[[ -5.3  35.0  29.0  17.2 -42.3  -0.7  -5.3 -10.8 -14.8  54.4  21.7   2.8]
 [-18.5 -34.6  16.0 -21.1 -24.9   1.7  41.7  29.2  -9.5 -29.7  -2.6   1.5]
 [  3.2   8.0  38.4  16.7 -37.7  10.0   3.1  -2.2 -11.7  13.9  24.9  -7.2]
 [ 26.4   0.1 -34.5  12.6  72.2 -18.2 -43.7 -26.7  13.7 -31.3 -12.2 -17.5]
 [-11.6 -26.2 -12.3 -19.7 -19.7   2.5  12.0  15.0   4.4  -3.1  -4.7  15.4]
 [-17.0  12.5 -18.3 -19.3  25.7   5.0  30.7  22.1   3.5  -4.0 -30.1  11.6]
 [-10.1  28.3   5.1  -7.7  19.9  20.3  34.8  18.5   3.1  -3.5 -20.9   2.0]
 [  2.1  -5.2  10.0  14.0 -67.4 -20.6 -26.9 -15.0   6.7  50.6  31.5   0.5]]
:
[[ 35.0  29.0  17.2 -42.3  -0.7  -5.3 -10.8 -14.8  54.4  21.7   2.8  -5.3]
 [-34.6  16.0 -21.1 -24.9   1.7  41.7  29.2  -9.5 -29.7  -2.6   1.5 -18.5]
 [  8.0  38.4  16.7 -37.7  10.0   3.1  -2.2 -11.7  13.9  24.9  -7.2   3.2]
 [  0.1 -34.5  12.6  72.2 -18.2 -43.7 -26.7  13.7 -31.3 -12.2 -17.5  26.4]
 [-26.2 -12.3 -19.7 -19.7   2.5  12.0  15.0   4.4  -3.1  -4.7  15.4 -11.6]
 [ 12.5 -18.3 -19.3  25.7   5.0  30.7  22.1   3.5  -4.0 -30.1  11.6 -17.0]
 [ 28.3   5.1  -7.7  19.9  20.3  34.8  18.5   3.1  -3.5 -20.9   2.0 -10.1]
 [ -5.2  10.0  14.0 -67.4 -20.6 -26.9 -15.0   6.7  50.6  31.5   0.5   2.1]]

[[ 15.8  77.5  35.2  34.3 -73.7 -23.6 -25.0]
 [-32.7  49.0 -47.7 -77.6  53.8 -40.8  42.1]
 [ 25.2  77.9  41.4  47.7 -62.3 -25.0 -11.0]]
:
[[ 77.5  35.2  34.3 -73.7 -23.6 -25.0  15.8]
 [ 49.0 -47.7 -77.6  53.8 -40.8  42.1 -32.7]
 [ 77.9  41.4  47.7 -62.3 -25.0 -11.0  25.2]]

[[-22.0  72.7  64.5  13.7 -41.4]
 [  7.3  -9.5 -12.0  -5.4   4.8]
 [  0.0  22.2  16.3   0.0 -10.3]
 [ 24.5  -9.4 -15.3 -12.5  18.2]
 [ 11.9  31.6  18.4  -6.5  -8.9]
 [ 16.1  25.2  12.9  -8.2  -2.8]
 [-13.2 -24.6 -12.4   7.4   5.9]
 [ 15.2 -12.3 -14.9  -8.2  13.3]
 [-15.2  14.8  19.3  10.0 -11.4]
 [-18.3   8.1  12.5   9.4 -13.6]]
:
[[ 72.7  64.5  13.7 -41.4 -22.0]
 [ -9.5 -12.0  -5.4   4.8   7.3]
 [ 22.2  16.3   0.0 -10.3   0.0]
 [ -9.4 -15.3 -12.5  18.2  24.5]
 [ 31.6  18.4  -6.5  -8.9  11.9]
 [ 25.2  12.9  -8.2  -2.8  16.1]
 [-24.6 -12.4   7.4   5.9 -13.2]
 [-12.3 -14.9  -8.2  13.3  15.2]
 [ 14.8  19.3  10.0 -11.4 -15.2]
 [  8.1  12.5   9.4 -13.6 -18.3]]

[[ -8.6  -7.4   4.0 -12.7  14.8   9.1  -3.0  11.2  13.2  16.3  15.6   2.8
  -14.7  -9.9   2.6]
 [ 24.4 -38.4   8.3 -55.5  26.3  38.4  -7.4 -26.9  31.6  36.1  39.6  23.5
  -12.4  -2.2  16.7]
 [  4.6 -15.2  -6.1 -23.4  16.6  17.2   6.0  -4.9  15.0  30.4  38.6  31.5
  -12.8 -17.5   4.8]]
:
[[ -7.4   4.0 -12.7  14.8   9.1  -3.0  11.2  13.2  16.3  15.6   2.8 -14.7
   -9.9   2.6  -8.6]
 [-38.4   8.3 -55.5  26.3  38.4  -7.4 -26.9  31.6  36.1  39.6  23.5 -12.4
   -2.2  16.7  24.4]
 [-15.2  -6.1 -23.4  16.6  17.2   6.0  -4.9  15.0  30.4  38.6  31.5 -12.8
  -17.5   4.8   4.6]]

[[ 59.8  72.0  -4.9 -39.1]
 [-36.4 -10.0 -38.2 -52.5]
 [ 48.8  73.7   0.7 -63.2]
 [ 47.2  52.2  29.2 -30.5]
 [ 15.8   2.5  31.3  25.0]
 [-34.6 -52.4  -5.8  -2.3]
 [  4.5  10.1  -4.2  26.7]
 [ 73.7  68.7  76.1  73.9]
 [-23.5  14.1 -67.4  55.6]
 [ 28.8  21.3  22.6  35.0]
 [-33.3   6.2 -59.8  54.8]]
:
[[ 72.0  -4.9 -39.1  59.8]
 [-10.0 -38.2 -52.5 -36.4]
 [ 73.7   0.7 -63.2  48.8]
 [ 52.2  29.2 -30.5  47.2]
 [  2.5  31.3  25.0  15.8]
 [-52.4  -5.8  -2.3 -34.6]
 [ 10.1  -4.2  26.7   4.5]
 [ 68.7  76.1  73.9  73.7]
 [ 14.1 -67.4  55.6 -23.5]
 [ 21.3  22.6  35.0  28.8]
 [  6.2 -59.8  54.8 -33.3]]

[[ -3.8   7.4 -13.8  -4.1   0.6 -12.0   2.6 -22.7]
 [ -2.3  44.9  -1.3  -7.0 -12.0 -18.2   4.6 -16.1]
 [ -8.1 -13.8  -2.1  -1.6  -0.4 -20.1   2.4  -1.7]
 [ -7.0  43.9 -14.0  -3.2  -5.1  32.5  24.6 -17.9]
 [ -4.7 -51.6 -12.3  17.1  21.4   3.2 -14.6  50.0]
 [ -7.5  -1.0 -10.6  -4.8  -3.0 -12.4   1.7 -11.8]
 [ 27.5 -64.2  60.9  -4.3   8.2 -45.1 -28.8  26.4]
 [ -6.1  -4.2   0.6  -5.8 -12.8  19.7  -5.3  21.3]]
:
[[  7.4 -13.8  -4.1   0.6 -12.0   2.6 -22.7  -3.8]
 [ 44.9  -1.3  -7.0 -12.0 -18.2   4.6 -16.1  -2.3]
 [-13.8  -2.1  -1.6  -0.4 -20.1   2.4  -1.7  -8.1]
 [ 43.9 -14.0  -3.2  -5.1  32.5  24.6 -17.9  -7.0]
 [-51.6 -12.3  17.1  21.4   3.2 -14.6  50.0  -4.7]
 [ -1.0 -10.6  -4.8  -3.0 -12.4   1.7 -11.8  -7.5]
 [-64.2  60.9  -4.3   8.2 -45.1 -28.8  26.4  27.5]
 [ -4.2   0.6  -5.8 -12.8  19.7  -5.3  21.3  -6.1]]

[[ 40.8  42.4 -39.9   5.1  23.4  41.9 -27.0 -42.7]
 [ 53.6   4.1 -44.0 -31.2 -49.7  21.1 -47.7 -18.1]
 [-39.9 -51.7  29.9  -6.0 -13.7 -29.3 -16.8   6.3]
 [ 27.2 -17.0  45.7  39.9  -9.2  15.5 -31.9   8.5]
 [  4.9  31.4  16.2 -47.4 -37.4 -57.6  -9.9 -26.3]]
:
[[ 42.4 -39.9   5.1  23.4  41.9 -27.0 -42.7  40.8]
 [  4.1 -44.0 -31.2 -49.7  21.1 -47.7 -18.1  53.6]
 [-51.7  29.9  -6.0 -13.7 -29.3 -16.8   6.3 -39.9]
 [-17.0  45.7  39.9  -9.2  15.5 -31.9   8.5  27.2]
 [ 31.4  16.2 -47.4 -37.4 -57.6  -9.9 -26.3   4.9]]
